Below are the code and all the weights of a small trained network. Each question names an input and a class and asks about switching units off, where a switched-off unit gives its printed mean instead of its output.

import numpy as np


def w(rows, s, z=0):
    codes = np.array(rows[::2]) - 128.0
    scale = np.full(codes.shape[1], s)
    scale[-1] = z or s
    return codes * scale


def f(y):
    return np.maximum(y, 0)


def log_softmax(a):
    a = a - a.max(-1, keepdims=True)
    return a - np.log(np.exp(a).sum(-1, keepdims=True))


def net(x, mask):
    res = np.array(x, float).reshape(1, 6) / 4 @ E
    y = f(res @ A[0][:, :-1].T + A[0][:, -1])
    res = res + np.where(mask, y, B[0][:, -1]) @ B[0][:, :-1]
    return log_softmax(res[-1] @ U[:, :-1].T + U[:, -1])


A, B = {}, {}
E = w([
[126,127,125,133,129,122],'x0',
[132,130,134,112,125,144],'x1',
[121,128,122,139,129,118],'x2',
[125,127,126,206,175,233],'x3',
[80,178,223,108,217,88],'x4',
[189,253,94,145,123,120],'x5',
],0.019)
A[0] = w([
[154,140,126,175,111,142,122],'n0',
[131,128,145,184,146,177,124],'n1',
[153,43,90,140,67,146,230],'n2',
[130,128,125,61,82,51,251],'n3',
[147,227,163,116,216,98,2],'n4',
[94,112,153,133,120,118,88],'n5',
[116,131,133,220,182,228,129],'n6',
[101,63,187,121,173,114,149],'n7',
[152,153,53,138,73,141,148],'n8',
[140,163,144,129,147,117,24],'n9',
[100,114,154,96,155,110,192],'n10',
[105,118,169,131,139,112,114],'n11',
[130,123,94,131,129,143,111],'n12',
[168,151,82,124,67,123,122],'n13',
[139,127,147,110,108,119,165],'n14',
[197,229,144,166,97,120,152],'n15',
[107,1,128,123,99,140,223],'n16',
[125,129,116,122,138,129,92],'n17',
[165,153,88,150,106,148,84],'n18',
[61,120,175,99,176,131,103],'n19',
[90,148,138,117,170,118,121],'n20',
[178,140,71,143,102,128,133],'n21',
],0.018,0.0098)
B[0] = w([
[144,114,125,112,104,151,163],'n0',
[129,95,111,127,135,168,185],'n1',
[77,176,82,131,64,133,246],'n2',
[116,151,161,118,108,3,241],'n3',
[28,163,67,123,91,139,224],'n4',
[126,121,133,114,139,122,151],'n5',
[134,98,90,127,146,216,240],'n6',
[140,116,146,128,170,131,205],'n7',
[173,128,152,127,110,121,207],'n8',
[92,132,119,131,107,137,151],'n9',
[117,135,176,129,146,96,187],'n10',
[118,116,145,122,149,123,165],'n11',
[130,114,128,103,113,145,152],'n12',
[157,148,132,161,107,112,193],'n13',
[127,148,133,128,128,120,155],'n14',
[143,133,123,108,72,143,219],'n15',
[49,150,96,134,133,125,252],'n16',
[130,129,116,130,126,125,128],'n17',
[157,97,136,111,126,153,175],'n18',
[145,97,141,153,166,129,198],'n19',
[121,111,120,138,147,124,174],'n20',
[157,119,148,130,123,133,190],'n21',
],0.02,0.032)
U = w([
[51,159,103,102,94,77,253],'0',
[62,125,56,114,124,191,186],'1',
[212,154,137,105,83,76,83],'2',
[219,101,93,96,109,184,33],'3',
[96,103,181,109,214,61,36],'4',
[111,73,123,127,254,170,88],'5',
],0.015,0.0032)

Each question gives the input, the list of numbers given to net, and the class t.
The units are the neurons (one row each of A and B). Each row of codes is followed by its name. A weight is (code - 128) times the scale printed after its matrix; where a second scale follows, it is the last column's (A, B and U).
mask holds one flag per neuron, in row order. A switched-off neuron (its flag False) gives its mean, the last column of its row in B, instead of its output. The means were averaged over made-up inputs and are rounded, as every weight is.
A unit's drop is (log p(t) with every unit on - log p(t) with that unit switched off) / (log p(t) with every unit on - log p(t) with every unit switched off).
The circuit of an input: a set's keep is (log p(t) with only the set's units on - log p(t) with every unit switched off) / (log p(t) with every unit on - log p(t) with every unit switched off). Starting from the 12 units with the biggest drops (on a tie, the unit counted first), units are removed one at a time, each time the one whose removal leaves the highest keep (on an exact tie, the one counted first), for as long as the keep stays at least 0.8.
circuit, biggest first: the units of the circuit, biggest drop first
top k neurons: the k neurons with the biggest drops, biggest first
drop when u is switched off: that unit's drop, to one decimal
input [0,5,-3,1,2,5], class 1: circuit, biggest first => n3
input [7,3,6,-3,0,2], class 2: circuit, biggest first => n16, n4
input [-4,3,-6,0,-5,8], class 2: top 2 neurons => n6, n13
input [-6,-2,-1,2,6,0], class 5: top 2 neurons => n2, n19
input [-8,-3,2,0,1,-5], class 4: top 2 neurons => n4, n6
input [7,-7,2,-3,0,1], class 2: drop when n2 is switched off => 0.2
input [-3,8,7,-4,1,-4], class 4: drop when n4 is switched off => 0.2
input [-4,-3,6,3,8,2], class 1: drop when n4 is switched off => 3.4
input [0,-2,5,1,-5,6], class 3: drop when n3 is switched off => 0.4
input [7,-6,3,1,3,7], class 1: top 2 neurons => n3, n4
input [-1,-8,4,4,1,-1], class 5: top 2 neurons => n2, n4
